Here is a tiny trained network, its code and every weight. The questions are about switching its units off for an input and a target symbol, where a switched-off unit gives its printed mean instead of its output.

import numpy as np


def w(rows, s, z=0):
    codes = np.array(rows[::2]) - 128.0
    scale = np.full(codes.shape[1], s)
    scale[-1] = z or s
    return codes * scale


def norm(h):
    return h / np.sqrt((h * h).mean(-1, keepdims=True) + 1e-5)


def f(y):
    return y / 2 * (1 + np.tanh(0.7978845608 * (y + 0.044715 * y**3)))


def softmax(a):
    e = np.exp(a - a.max(-1, keepdims=True))
    return e / e.sum(-1, keepdims=True)


def log_softmax(a):
    a = a - a.max(-1, keepdims=True)
    return a - np.log(np.exp(a).sum(-1, keepdims=True))


def net(x, mask):
    ids = ['αβγδεζλμξπστφψω'.index(c) for c in x.split()]
    T = len(ids)
    res = E[ids] + P[:T]
    r = norm(res)
    for j in range(2):
        rows = slice(4 * j, 4 * j + 4)
        q, k, v = (r @ M[0][rows].T for M in (Q, K, V))
        z = softmax(np.where(np.tri(T) > 0, q @ k.T / 4**0.5, -1e9)) @ v
        o = O[0][rows]
        res = res + np.where(mask[j], z, o[:, -1]) @ o[:, :-1]
    y = f(norm(res) @ A[0][:, :-1].T + A[0][:, -1])
    res = res + np.where(mask[2:10], y, B[0][:, -1]) @ B[0][:, :-1]
    return log_softmax(norm(res)[-1] @ U[:, :-1].T + U[:, -1])


Q, K, V, O, A, B = {}, {}, {}, {}, {}, {}
E = w([
[179,70,211,149],'α',
[129,175,129,170],'β',
[193,120,84,130],'γ',
[167,63,195,94],'δ',
[146,232,117,154],'ε',
[155,167,150,141],'ζ',
[126,162,163,138],'λ',
[104,200,124,152],'μ',
[149,177,115,133],'ξ',
[112,197,163,154],'π',
[132,205,144,110],'σ',
[112,163,110,150],'τ',
[113,159,151,128],'φ',
[105,189,114,124],'ψ',
[194,254,66,124],'ω',
],0.016)
P = w([
[104,5,73,91],'0',
[202,254,209,223],'1',
[209,206,248,201],'2',
[167,206,187,175],'3',
[157,209,196,190],'4',
[151,204,176,191],'5',
[137,200,197,203],'6',
[121,207,184,206],'7',
],0.0062)
Q[0] = w([
[96,27,31,54],'head 0',
[128,86,161,156],'head 0',
[86,31,97,115],'head 0',
[127,194,110,143],'head 0',
[241,141,88,96],'head 1',
[225,12,133,108],'head 1',
[127,195,225,176],'head 1',
[198,19,82,158],'head 1',
],0.011)
K[0] = w([
[149,162,166,97],'head 0',
[151,105,170,143],'head 0',
[178,197,177,162],'head 0',
[102,137,72,121],'head 0',
[154,160,124,152],'head 1',
[152,140,154,167],'head 1',
[115,65,102,109],'head 1',
[205,185,247,165],'head 1',
],0.016)
V[0] = w([
[125,158,36,113],'head 0',
[115,205,96,83],'head 0',
[151,212,180,185],'head 0',
[37,70,115,132],'head 0',
[89,169,139,170],'head 1',
[232,139,178,228],'head 1',
[172,40,77,84],'head 1',
[190,110,5,180],'head 1',
],0.012)
O[0] = w([
[188,94,168,111,250],'head 0',
[170,153,188,165,172],'head 0',
[149,203,200,154,9],'head 0',
[1,4,125,151,209],'head 0',
[113,87,241,174,120],'head 1',
[38,71,191,17,122],'head 1',
[211,154,42,46,148],'head 1',
[233,92,133,75,209],'head 1',
],0.0089,0.0017)
A[0] = w([
[198,147,124,168,105],'neuron 0',
[141,9,160,68,254],'neuron 1',
[163,122,40,177,145],'neuron 2',
[182,145,76,113,44],'neuron 3',
[177,149,77,129,36],'neuron 4',
[176,182,132,153,113],'neuron 5',
[185,161,229,118,242],'neuron 6',
[85,115,119,63,186],'neuron 7',
],0.016,0.0059)
B[0] = w([
[179,153,77,163,181],'neuron 0',
[2,103,234,108,191],'neuron 1',
[175,54,147,74,182],'neuron 2',
[18,50,156,101,146],'neuron 3',
[26,73,140,147,143],'neuron 4',
[122,116,172,108,171],'neuron 5',
[66,82,100,94,250],'neuron 6',
[175,232,209,232,173],'neuron 7',
],0.0094,0.013)
U = w([
[71,166,172,165,193],'α',
[162,179,183,118,120],'β',
[85,148,56,90,148],'γ',
[137,127,161,190,139],'δ',
[60,155,82,170,117],'ε',
[120,32,131,127,3],'ζ',
[164,204,143,184,110],'λ',
[113,183,124,53,103],'μ',
[106,251,102,119,125],'ξ',
[187,101,121,178,113],'π',
[105,94,72,173,140],'σ',
[189,167,154,88,156],'τ',
[45,97,169,76,149],'φ',
[155,101,127,81,95],'ψ',
[134,119,113,76,119],'ω',
],0.017,0.0036)

Each question gives the input, a string of symbols that net reads in full, and the target symbol t.
The units are the heads (4 rows each of Q, K, V and O) and the neurons (one row each of A and B). Each row of codes is followed by its name. A weight is (code - 128) times the scale printed after its matrix; where a second scale follows, it is the last column's (O, A, B and U).
mask holds one flag per unit, heads first, then neurons. A switched-off unit (its flag False) gives its mean, the last column of its rows in O or B, instead of its output. The means were averaged over made-up inputs and are rounded, as every weight is.
A unit's drop is (log p(t) with every unit on - log p(t) with that unit switched off) / (log p(t) with every unit on - log p(t) with every unit switched off).
The circuit of an input: a set's keep is (log p(t) with only the set's units on - log p(t) with every unit switched off) / (log p(t) with every unit on - log p(t) with every unit switched off). Starting from all 10 units, units are removed one at a time, each time the one whose removal leaves the highest keep (on an exact tie, the one counted first), for as long as the keep stays at least 0.8.
circuit, biggest first: the units of the circuit, biggest drop first
most important unit: the unit with the biggest drop
top k neurons: the k neurons with the biggest drops, biggest first
which heads matter: for each layer, one digit per head in row order, 1 if its drop is at least 0.15 and else 0, layers parted by /
drop when u is switched off: that unit's drop, to one decimal
input ε ω σ ε ξ δ ψ, target β: circuit, biggest first	(head 0)
input σ μ α σ ψ ξ ψ, target λ: which heads matter	01
input π ω φ φ ω, target α: which heads matter	11
input δ λ π α δ α, target α: circuit, biggest first	(head 1; neuron 7; head 0; neuron 6)
input φ α ξ ω μ ξ σ, target σ: circuit, biggest first	(head 1; head 0)
input π α δ ζ δ, target α: which heads matter	11
input α ε σ γ β, target ξ: top 2 neurons	(neuron 7; neuron 6)
input ξ ζ γ, target φ: which heads matter	01
input ζ δ σ ω τ ω ψ, target μ: which heads matter	11
input ω α ξ ε φ, target τ: which heads matter	10
input ζ σ ε, target μ: which heads matter	00
input δ ζ ε γ ε τ, target γ: which heads matter	01
input ψ β ω ξ τ α φ, target π: which heads matter	01
input σ σ φ ξ μ, target λ: circuit, biggest first	(head 1; head 0)
input τ σ λ π, target ζ: which heads matter	11
input ψ σ φ β φ α β, target π: which heads matter	01
input λ λ δ δ μ γ ζ π, target ε: circuit, biggest first	(head 0; head 1)
input φ ω φ, target σ: which heads matter	11
input α α τ σ, target ξ: which heads matter	00
input ω δ π ζ, target τ: which heads matter	10
input δ ζ α π ε ψ, target γ: which heads matter	01
input ω ζ δ τ, target τ: circuit, biggest first	(head 0)
input α ζ δ π ψ α τ, target ξ: most important unit	neuron 7
input τ ζ π λ ε τ λ, target ζ: circuit, biggest first	(head 1; head 0)
input ω β ξ α ψ π, target τ: circuit, biggest first	(head 0; head 1)
input φ α β ε γ α σ, target σ: circuit, biggest first	(head 1; head 0)
input δ ψ δ δ λ σ ξ, target γ: circuit, biggest first	(head 1)
input ψ τ φ σ, target π: drop when head 1 is switched off	1.0
input μ λ τ σ ξ γ φ σ, target δ: drop when head 1 is switched off	1.5
input ζ ω α π λ ψ, target μ: drop when head 1 is switched off	0.2
